Here is a tiny trained network, its code and every weight. The questions are about switching its units off for an input and a class, where a switched-off unit gives its printed mean instead of its output.

import numpy as np


def w(rows, s, z=0):
    codes = np.array(rows[::2]) - 128.0
    scale = np.full(codes.shape[1], s)
    scale[-1] = z or s
    return codes * scale


def norm(h):
    return h / np.sqrt((h * h).mean(-1, keepdims=True) + 1e-5)


def f(y):
    return y / 2 * (1 + np.tanh(0.7978845608 * (y + 0.044715 * y**3)))


def log_softmax(a):
    a = a - a.max(-1, keepdims=True)
    return a - np.log(np.exp(a).sum(-1, keepdims=True))


def net(x, mask):
    res = np.array(x, float).reshape(1, 5) / 4 @ E
    u = 0
    for l in range(4):
        y = f(norm(res) @ A[l][:, :-1].T + A[l][:, -1])
        res = res + np.where(mask[u : u + 3], y, B[l][:, -1]) @ B[l][:, :-1]
        u += 3
    return log_softmax(norm(res)[-1] @ U[:, :-1].T + U[:, -1])


A, B = {}, {}
E = w([
[84,196,43,79,138,128,9,40,48,89],'x0',
[137,120,106,129,126,139,133,150,110,137],'x1',
[120,167,105,119,214,86,197,151,152,111],'x2',
[180,153,191,74,103,44,110,147,48,129],'x3',
[128,107,109,143,132,112,139,133,111,137],'x4',
],0.012)
A[0] = w([
[93,2,189,148,113,163,21,76,92,159,48],'L0N0',
[155,79,205,159,96,70,93,217,185,188,67],'L0N1',
[224,215,218,114,51,70,166,177,42,147,1],'L0N2',
],0.0062,0.0046)
B[0] = w([
[184,226,98,247,138,116,120,198,117,124,193],'L0N0',
[166,197,96,88,51,146,185,101,156,62,234],'L0N1',
[148,42,207,100,190,62,48,131,127,184,255],'L0N2',
],0.011,0.0048)
A[1] = w([
[140,97,161,154,41,164,89,114,100,155,36],'L1N0',
[62,85,141,191,187,183,142,124,181,135,2],'L1N1',
[126,177,133,123,246,98,151,173,147,107,16],'L1N2',
],0.011,0.0042)
B[1] = w([
[105,176,115,238,34,52,178,146,165,125,218],'L1N0',
[176,43,161,163,125,157,47,153,110,137,240],'L1N1',
[218,191,84,175,8,91,120,249,197,181,255],'L1N2',
],0.013,0.0036)
A[2] = w([
[173,116,251,124,136,25,113,107,40,140,56],'L2N0',
[196,84,154,77,149,118,254,125,83,17,3],'L2N1',
[79,177,53,82,126,67,155,67,23,47,122],'L2N2',
],0.0074,0.005)
B[2] = w([
[126,96,93,6,228,101,147,188,217,255,254],'L2N0',
[108,17,107,139,167,194,86,23,32,123,152],'L2N1',
[46,113,108,95,140,143,163,65,117,81,211],'L2N2',
],0.0085,0.0062)
A[3] = w([
[103,40,125,167,181,218,64,140,139,79,32],'L3N0',
[140,63,97,219,119,246,60,133,210,113,3],'L3N1',
[205,22,236,139,128,188,254,169,155,107,30],'L3N2',
],0.0095,0.0044)
B[3] = w([
[159,94,196,40,191,70,95,99,99,147,170],'L3N0',
[156,70,183,79,161,10,175,139,131,224,229],'L3N1',
[30,202,64,111,170,242,40,34,72,38,254],'L3N2',
],0.013,0.0085)
U = w([
[175,26,213,25,241,43,95,175,114,243,52],'0',
[40,199,45,119,203,226,120,62,69,51,88],'1',
[215,197,110,249,50,68,175,232,192,187,253],'2',
],0.012,0.0047)

Each question gives the input, the list of numbers given to net, and the class t.
The units are the neurons (one row each of A and B). Each row of codes is followed by its name. A weight is (code - 128) times the scale printed after its matrix; where a second scale follows, it is the last column's (A, B and U).
mask holds one flag per neuron, layer by layer. A switched-off neuron (its flag False) gives its mean, the last column of its row in B, instead of its output. The means were averaged over made-up inputs and are rounded, as every weight is.
A unit's drop is (log p(t) with every unit on - log p(t) with that unit switched off) / (log p(t) with every unit on - log p(t) with every unit switched off).
The circuit of an input: a set's keep is (log p(t) with only the set's units on - log p(t) with every unit switched off) / (log p(t) with every unit on - log p(t) with every unit switched off). Starting from all 12 units, units are removed one at a time, each time the one whose removal leaves the highest keep (on an exact tie, the one counted first), for as long as the keep stays at least 0.8.
circuit, biggest first: the units of the circuit, biggest drop first
most important unit: the unit with the biggest drop
k most important neurons: the k neurons with the biggest drops, biggest first
drop of u: that unit's drop, to one decimal
input [5,2,6,-1,0], class 2: 2 most important neurons	(L1N2 L3N2)
input [-5,4,6,-7,-6], class 0: 3 most important neurons	(L1N1 L3N1 L0N0)
input [5,-5,-8,7,-4], class 2: most important neuron	(L1N0)
input [-1,-7,-6,-7,2], class 0: 2 most important neurons	(L1N1 L3N1)
input [-6,-5,-2,5,0], class 1: 2 most important neurons	(L3N2 L0N1)
input [0,8,-4,-4,-8], class 0: 2 most important neurons	(L3N1 L0N1)
input [-4,1,-7,6,8], class 2: 3 most important neurons	(L1N0 L0N1 L3N1)
input [6,6,8,0,0], class 2: 2 most important neurons	(L1N2 L3N2)
input [-7,-6,7,0,8], class 1: 3 most important neurons	(L3N2 L0N0 L1N0)
input [0,4,7,-7,0], class 0: 2 most important neurons	(L1N1 L3N1)
input [-7,-3,7,-6,-7], class 1: 2 most important neurons	(L3N2 L0N0)
input [2,6,3,-4,2], class 0: 2 most important neurons	(L0N0 L1N1)
input [5,-4,-8,3,0], class 2: 2 most important neurons	(L3N2 L1N0)
input [4,6,8,-3,-5], class 2: most important unit	L1N2
input [-6,-2,-5,-2,8], class 1: 2 most important neurons	(L3N2 L1N2)
input [-8,7,1,-1,7], class 1: drop of L3N2	0.1
input [-6,-3,0,-2,8], class 1: drop of L3N2	0.6
input [-8,8,4,-4,-7], class 1: drop of L3N2	1.3
input [6,-1,-2,-8,3], class 0: drop of L0N2	0.0
input [1,0,3,2,7], class 2: circuit, biggest first	(L1N2)
